Below is a small trained network, with its code and all its weights. Each question gives an input and a class and asks what happens when units are switched off, that is, made to give their printed mean instead of their output.

import numpy as np


def w(rows, s, z=0):
    codes = np.array(rows[::2]) - 128.0
    scale = np.full(codes.shape[1], s)
    scale[-1] = z or s
    return codes * scale


def f(y):
    return np.maximum(y, 0)


def log_softmax(a):
    a = a - a.max(-1, keepdims=True)
    return a - np.log(np.exp(a).sum(-1, keepdims=True))


def net(x, mask):
    res = np.array(x, float).reshape(1, 6) / 4 @ E
    y = f(res @ A[0][:, :-1].T + A[0][:, -1])
    res = res + np.where(mask, y, B[0][:, -1]) @ B[0][:, :-1]
    return log_softmax(res[-1] @ U[:, :-1].T + U[:, -1])


A, B = {}, {}
E = w([
[128,126,127],'x0',
[130,129,127],'x1',
[162,243,107],'x2',
[129,128,127],'x3',
[143,142,247],'x4',
[1,163,140],'x5',
],0.0087)
A[0] = w([
[119,42,149,42],'N1',
[145,161,225,26],'N2',
[109,134,138,222],'N3',
[157,215,113,83],'N4',
[66,150,150,68],'N5',
[157,40,129,121],'N6',
[60,131,135,70],'N7',
[134,137,201,12],'N8',
[182,169,121,125],'N9',
[158,200,116,47],'N10',
[80,145,121,63],'N11',
[41,140,124,58],'N12',
[138,172,119,22],'N13',
[90,140,138,66],'N14',
[109,83,105,131],'N15',
[80,113,141,132],'N16',
[185,109,116,36],'N17',
[61,169,150,204],'N18',
[131,124,186,216],'N19',
[120,97,134,201],'N20',
[97,102,137,116],'N21',
[190,67,124,108],'N22',
[62,155,125,55],'N23',
[155,117,126,200],'N24',
[101,136,84,107],'N25',
[121,121,129,77],'N26',
[127,136,196,72],'N27',
[145,214,101,7],'N28',
[111,95,131,181],'N29',
[120,117,71,61],'N30',
[128,172,125,183],'N31',
[117,119,79,104],'N32',
[170,148,222,135],'N33',
[90,89,135,97],'N34',
[155,162,132,27],'N35',
[188,111,129,25],'N36',
[151,140,53,116],'N37',
[119,107,34,59],'N38',
[113,71,134,2],'N39',
[164,121,149,121],'N40',
[137,168,116,47],'N41',
[193,105,115,47],'N42',
[129,64,133,74],'N43',
[93,6,157,28],'N44',
[76,147,134,63],'N45',
[119,114,66,75],'N46',
],0.014,0.0089)
B[0] = w([
[99,219,185,163],'N1',
[80,53,175,171],'N2',
[154,99,44,220],'N3',
[51,201,180,182],'N4',
[211,121,167,172],'N5',
[78,190,121,192],'N6',
[223,141,171,170],'N7',
[87,33,172,147],'N8',
[94,181,123,177],'N9',
[97,167,195,158],'N10',
[237,103,191,150],'N11',
[217,141,191,184],'N12',
[91,201,205,132],'N13',
[172,129,134,144],'N14',
[122,222,114,169],'N15',
[209,134,77,180],'N16',
[229,121,187,148],'N17',
[214,116,95,255],'N18',
[90,101,36,228],'N19',
[118,182,67,200],'N20',
[118,172,96,160],'N21',
[240,139,142,189],'N22',
[215,112,172,166],'N23',
[175,148,81,192],'N24',
[107,67,116,158],'N25',
[130,139,142,128],'N26',
[62,41,156,163],'N27',
[87,194,189,155],'N28',
[123,178,97,190],'N29',
[75,40,247,146],'N30',
[100,180,87,194],'N31',
[96,1,183,155],'N32',
[66,35,107,211],'N33',
[109,166,102,162],'N34',
[126,129,194,133],'N35',
[245,125,172,146],'N36',
[88,57,106,179],'N37',
[75,37,207,171],'N38',
[97,200,159,134],'N39',
[183,122,92,157],'N40',
[104,160,162,135],'N41',
[226,127,194,157],'N42',
[90,222,176,155],'N43',
[68,220,211,192],'N44',
[217,127,160,156],'N45',
[82,41,195,154],'N46',
],0.0063,0.0096)
U = w([
[223,105,135,41],'0',
[76,186,145,39],'1',
[83,10,136,61],'2',
[134,112,69,254],'3',
[138,108,75,233],'4',
],0.014,0.0083)

Each question gives the input, the list of numbers given to net, and the class t.
The units are the neurons (one row each of A and B). Each row of codes is followed by its name. A weight is (code - 128) times the scale printed after its matrix; where a second scale follows, it is the last column's (A, B and U).
mask holds one flag per neuron, in row order. A switched-off neuron (its flag False) gives its mean, the last column of its row in B, instead of its output. The means were averaged over made-up inputs and are rounded, as every weight is.
A unit's drop is (log p(t) with every unit on - log p(t) with that unit switched off) / (log p(t) with every unit on - log p(t) with every unit switched off).
The circuit of an input: a set's keep is (log p(t) with only the set's units on - log p(t) with every unit switched off) / (log p(t) with every unit on - log p(t) with every unit switched off). Starting from the 12 units with the biggest drops (on a tie, the unit counted first), units are removed one at a time, each time the one whose removal leaves the highest keep (on an exact tie, the one counted first), for as long as the keep stays at least 0.8.
units of the circuit, in order: the units of the circuit, biggest drop first
unit that matters most: the unit with the biggest drop
k most important neurons: the k neurons with the biggest drops, biggest first
drop when u is switched off: that unit's drop, to one decimal
input [-1,-7,-6,1,-8,-4], class 2: units of the circuit, in order -> [N38]
input [4,6,4,1,8,-7], class 2: units of the circuit, in order -> [N33, N2]
input [-1,-7,-3,1,5,-6], class 3: units of the circuit, in order -> [N19, N6]
input [-4,-7,5,1,7,-5], class 2: 2 most important neurons -> [N33, N2]
input [-5,-2,-5,3,0,5], class 0: units of the circuit, in order -> [N12, N7, N33]
input [1,-5,-5,-1,4,1], class 1: units of the circuit, in order -> [N44, N1]
input [-3,3,6,6,-4,2], class 1: units of the circuit, in order -> [N4, N28]
input [-6,8,-8,-6,3,6], class 1: 2 most important neurons -> [N44, N1]
input [0,-3,-1,3,5,-4], class 2: units of the circuit, in order -> [N33, N18]
input [-7,-7,-4,6,-6,-7], class 0: 2 most important neurons -> [N22, N42]
input [4,-1,-5,-3,-7,3], class 2: 2 most important neurons -> [N38, N32]
input [3,1,6,1,-4,0], class 1: 2 most important neurons -> [N4, N28]
input [-6,4,-8,5,-4,5], class 1: drop when N44 is switched off -> 0.3
input [-2,-7,8,-3,0,8], class 0: unit that matters most -> N18
input [3,2,7,3,-8,8], class 0: drop when N18 is switched off -> 0.2
input [6,8,-4,-4,-8,-3], class 2: drop when N38 is switched off -> 0.1
input [4,1,-2,-2,-2,7], class 0: drop when N30 is switched off -> 0.0
